Below are the code and all the weights of a small trained network. Each question names an input and a target symbol and asks about switching units off, where a switched-off unit gives its printed mean instead of its output.

import numpy as np


def w(rows, s, z=0):
    codes = np.array(rows[::2]) - 128.0
    scale = np.full(codes.shape[1], s)
    scale[-1] = z or s
    return codes * scale


def softmax(a):
    e = np.exp(a - a.max(-1, keepdims=True))
    return e / e.sum(-1, keepdims=True)


def log_softmax(a):
    a = a - a.max(-1, keepdims=True)
    return a - np.log(np.exp(a).sum(-1, keepdims=True))


def net(x, mask):
    ids = ['αβγζηθλμξπστψω'.index(c) for c in x.split()]
    T = len(ids)
    res = E[ids] + P[:T]
    u = 0
    for l in range(3):
        r = res
        for j in range(2):
            rows = slice(3 * j, 3 * j + 3)
            q, k, v = (r @ M[l][rows].T for M in (Q, K, V))
            z = softmax(np.where(np.tri(T) > 0, q @ k.T / 3**0.5, -1e9)) @ v
            o = O[l][rows]
            res = res + np.where(mask[u + j], z, o[:, -1]) @ o[:, :-1]
        u += 2
    return log_softmax(res[-1] @ U[:, :-1].T + U[:, -1])


Q, K, V, O = {}, {}, {}, {}
E = w([
[167,138,109,101,120,80,186,178,135],'α',
[117,83,114,88,94,182,143,115,83],'β',
[107,133,157,81,158,179,46,218,93],'γ',
[141,211,64,126,94,106,41,57,115],'ζ',
[70,128,145,112,58,182,134,162,189],'η',
[175,198,164,80,134,190,169,121,130],'θ',
[133,159,182,9,126,116,80,186,42],'λ',
[141,154,103,128,239,180,108,188,50],'μ',
[27,207,148,119,106,153,155,182,70],'ξ',
[165,71,127,46,33,74,96,208,149],'π',
[163,140,107,62,151,83,145,183,11],'σ',
[132,127,124,95,111,102,163,181,157],'τ',
[189,114,62,170,108,176,127,194,144],'ψ',
[173,134,73,139,145,145,235,90,117],'ω',
],0.013)
P = w([
[107,130,1,14,200,119,119,167,187],'0',
[116,125,65,54,168,137,122,159,152],'1',
[126,140,67,66,139,148,120,158,125],'2',
[134,148,84,87,128,153,122,150,115],'3',
[153,153,99,90,113,157,105,135,104],'4',
[146,151,112,114,102,158,103,131,88],'5',
[160,153,130,130,85,155,104,122,75],'6',
[166,155,149,152,75,157,105,112,67],'7',
[164,154,161,163,55,160,106,104,58],'8',
[165,163,162,173,45,178,116,109,49],'9',
],0.0084)
Q[0] = w([
[37,88,164,139,221,1,112,65,205],'0.h1',
[78,137,14,63,146,140,159,161,208],'0.h1',
[147,163,68,44,82,194,146,176,79],'0.h1',
[106,176,66,88,45,175,121,128,97],'0.h2',
[150,144,72,25,63,199,176,137,173],'0.h2',
[90,113,111,107,151,161,131,122,162],'0.h2',
],0.0062)
K[0] = w([
[92,116,29,47,181,150,139,164,202],'0.h1',
[103,167,38,79,128,103,81,92,171],'0.h1',
[182,164,137,254,35,112,88,67,93],'0.h1',
[108,157,196,183,110,131,131,105,71],'0.h2',
[52,123,181,137,126,113,201,108,93],'0.h2',
[100,133,139,74,117,130,129,111,133],'0.h2',
],0.0075)
V[0] = w([
[102,200,138,192,111,36,6,41,123],'0.h1',
[157,123,149,220,111,70,97,3,143],'0.h1',
[158,158,97,166,70,201,135,62,153],'0.h1',
[97,109,152,118,136,204,186,174,168],'0.h2',
[166,97,147,122,132,105,191,187,154],'0.h2',
[93,178,144,138,7,198,181,56,100],'0.h2',
],0.0048)
O[0] = w([
[156,72,253,177,177,53,84,90,110,254],'0.h1',
[174,75,230,201,140,92,171,132,140,72],'0.h1',
[179,133,169,205,71,123,106,84,97,211],'0.h1',
[57,140,93,117,89,141,164,108,188,74],'0.h2',
[91,109,113,104,120,98,180,140,193,35],'0.h2',
[132,157,189,198,9,188,151,79,90,140],'0.h2',
],0.0053,0.0033)
Q[1] = w([
[155,193,129,112,147,143,5,81,54],'1.h1',
[119,144,87,164,76,52,101,38,210],'1.h1',
[128,172,160,147,165,116,158,143,166],'1.h1',
[110,177,140,149,89,95,103,62,140],'1.h2',
[139,112,167,107,161,213,117,158,80],'1.h2',
[184,176,105,113,137,123,16,108,72],'1.h2',
],0.015)
K[1] = w([
[157,111,254,225,109,137,154,108,99],'1.h1',
[118,50,201,101,249,25,125,173,156],'1.h1',
[120,201,114,124,189,135,131,137,169],'1.h1',
[122,100,216,139,179,70,132,120,130],'1.h2',
[141,184,112,172,19,197,134,58,111],'1.h2',
[176,93,212,206,107,137,138,125,106],'1.h2',
],0.013)
V[1] = w([
[139,135,144,134,124,74,143,134,212],'1.h1',
[157,236,141,166,168,62,149,188,84],'1.h1',
[133,65,83,112,98,30,191,110,40],'1.h1',
[142,73,171,109,175,157,109,255,106],'1.h2',
[124,109,54,212,105,143,84,142,191],'1.h2',
[189,109,84,165,169,130,171,148,173],'1.h2',
],0.009)
O[1] = w([
[196,162,106,95,125,134,147,199,128,2],'1.h1',
[61,242,63,177,83,92,169,137,232,141],'1.h1',
[74,26,1,155,75,41,163,148,61,122],'1.h1',
[160,84,103,170,77,221,93,78,204,57],'1.h2',
[192,141,193,234,136,101,77,245,101,114],'1.h2',
[171,181,100,190,75,167,131,175,58,42],'1.h2',
],0.0087,0.0062)
Q[2] = w([
[121,142,114,123,144,112,129,140,108],'2.h1',
[144,108,141,152,90,136,189,139,123],'2.h1',
[108,111,149,130,134,150,183,186,149],'2.h1',
[118,136,114,128,123,93,9,105,42],'2.h2',
[46,218,124,87,172,140,140,105,91],'2.h2',
[87,87,138,105,151,123,168,209,121],'2.h2',
],0.013)
K[2] = w([
[123,112,129,106,96,121,170,107,111],'2.h1',
[251,166,35,145,140,131,90,144,113],'2.h1',
[140,148,46,110,98,188,62,138,121],'2.h1',
[149,53,213,220,45,75,187,70,101],'2.h2',
[83,237,184,152,131,131,166,12,79],'2.h2',
[131,139,1,94,72,159,54,68,99],'2.h2',
],0.0079)
V[2] = w([
[115,116,162,70,107,113,99,162,158],'2.h1',
[116,150,124,148,172,90,143,99,135],'2.h1',
[107,117,80,114,184,125,102,99,110],'2.h1',
[89,134,157,104,16,74,1,152,140],'2.h2',
[33,96,204,143,82,158,190,173,143],'2.h2',
[227,131,149,74,56,99,180,118,175],'2.h2',
],0.0078)
O[2] = w([
[180,128,105,144,135,128,187,121,139,173],'2.h1',
[122,149,136,124,123,146,114,183,124,160],'2.h1',
[127,105,156,155,67,141,128,143,126,255],'2.h1',
[199,88,116,87,120,84,182,164,204,247],'2.h2',
[140,146,60,63,145,155,2,188,154,14],'2.h2',
[137,168,105,51,47,146,197,93,94,23],'2.h2',
],0.01,0.0058)
U = w([
[126,158,49,133,87,116,136,153,98,128],'α',
[121,21,144,102,148,136,68,81,45,218],'β',
[194,96,179,124,167,194,133,83,231,23],'γ',
[105,142,187,147,161,42,192,137,166,252],'ζ',
[253,159,155,65,194,152,83,131,115,47],'η',
[121,213,157,50,119,193,150,74,90,130],'θ',
[106,100,97,85,162,133,172,54,191,12],'λ',
[33,135,164,234,137,176,117,112,155,46],'μ',
[81,167,77,81,145,105,61,204,189,171],'ξ',
[187,98,96,71,60,125,154,149,150,89],'π',
[36,103,53,148,94,108,169,118,140,67],'σ',
[160,148,74,114,113,129,127,142,115,92],'τ',
[222,157,152,200,53,186,91,227,83,165],'ψ',
[42,175,105,167,88,104,114,180,18,49],'ω',
],0.0045,0.0038)

Each question gives the input, a string of symbols that net reads in full, and the target symbol t.
The units are the heads (3 rows each of Q, K, V and O). Each row of codes is followed by its name. A weight is (code - 128) times the scale printed after its matrix; where a second scale follows, it is the last column's (O and U).
mask holds one flag per head, layer by layer. A switched-off head (its flag False) gives its mean, the last column of its rows in O, instead of its output. The means were averaged over made-up inputs and are rounded, as every weight is.
A unit's drop is (log p(t) with every unit on - log p(t) with that unit switched off) / (log p(t) with every unit on - log p(t) with every unit switched off).
The circuit of an input: a set's keep is (log p(t) with only the set's units on - log p(t) with every unit switched off) / (log p(t) with every unit on - log p(t) with every unit switched off). Starting from all 6 units, units are removed one at a time, each time the one whose removal leaves the highest keep (on an exact tie, the one counted first), for as long as the keep stays at least 0.8.
units of the circuit, in order: the units of the circuit, biggest drop first
most important unit: the unit with the biggest drop
heads that matter: for each layer, one digit per head in row order, 1 if its drop is at least 0.15 and else 0, layers parted by /
input π ζ ζ μ ψ γ, target ψ: units of the circuit, in order -> (1.h2)
input β ω μ β ψ ζ ζ η ζ, target η: heads that matter -> 00 / 10 / 01
input α β ζ, target ζ: heads that matter -> 10 / 01 / 01
input ζ λ σ β α ζ, target λ: heads that matter -> 10 / 01 / 00
input β ζ ζ ψ ζ β ζ θ γ, target θ: heads that matter -> 00 / 11 / 01
input β α α, target β: units of the circuit, in order -> (1.h1 0.h1 2.h2)
input μ η α, target μ: units of the circuit, in order -> (0.h2 2.h2 1.h2)
input ζ μ μ ζ γ λ, target ζ: units of the circuit, in order -> (2.h2 1.h2)
input γ ω ζ ω, target γ: units of the circuit, in order -> (0.h2 0.h1 1.h2 1.h1)
input θ ζ ξ ξ θ, target θ: units of the circuit, in order -> (1.h1 1.h2 2.h2)
input σ ζ μ λ, target ζ: heads that matter -> 00 / 00 / 01
input ξ μ ψ ζ π, target π: units of the circuit, in order -> (2.h2 1.h1)
input ζ ψ ζ π ξ ζ ζ γ μ, target ζ: units of the circuit, in order -> (1.h2 2.h2)
input η ζ η ζ β ζ, target β: units of the circuit, in order -> (1.h1)
input μ β β ζ σ α ζ μ θ ζ, target μ: units of the circuit, in order -> (1.h2 0.h1 2.h2 1.h1)
input ζ β ζ μ ζ π σ, target ζ: units of the circuit, in order -> (2.h2 1.h2 0.h1)
input θ β μ ζ θ ζ, target θ: units of the circuit, in order -> (2.h2 1.h1 1.h2)
input β ψ ζ γ, target ζ: heads that matter -> 00 / 01 / 01
input τ α ζ α τ γ, target ζ: heads that matter -> 00 / 11 / 01
input ψ ω ω β ω ζ ψ β ζ, target ψ: units of the circuit, in order -> (0.h1 1.h2)
input ζ ζ λ ζ, target λ: most important unit -> 1.h2
input γ ζ σ β λ ψ ξ ζ, target σ: heads that matter -> 10 / 11 / 00
input β γ ζ ζ θ ζ, target θ: heads that matter -> 00 / 11 / 01
input ζ ψ ψ ψ ξ β β β μ, target β: heads that matter -> 00 / 10 / 00
input ξ ζ γ σ β β ζ ξ α γ, target ξ: heads that matter -> 00 / 10 / 01
input η γ ψ ζ ζ β β β η γ, target η: heads that matter -> 01 / 10 / 01
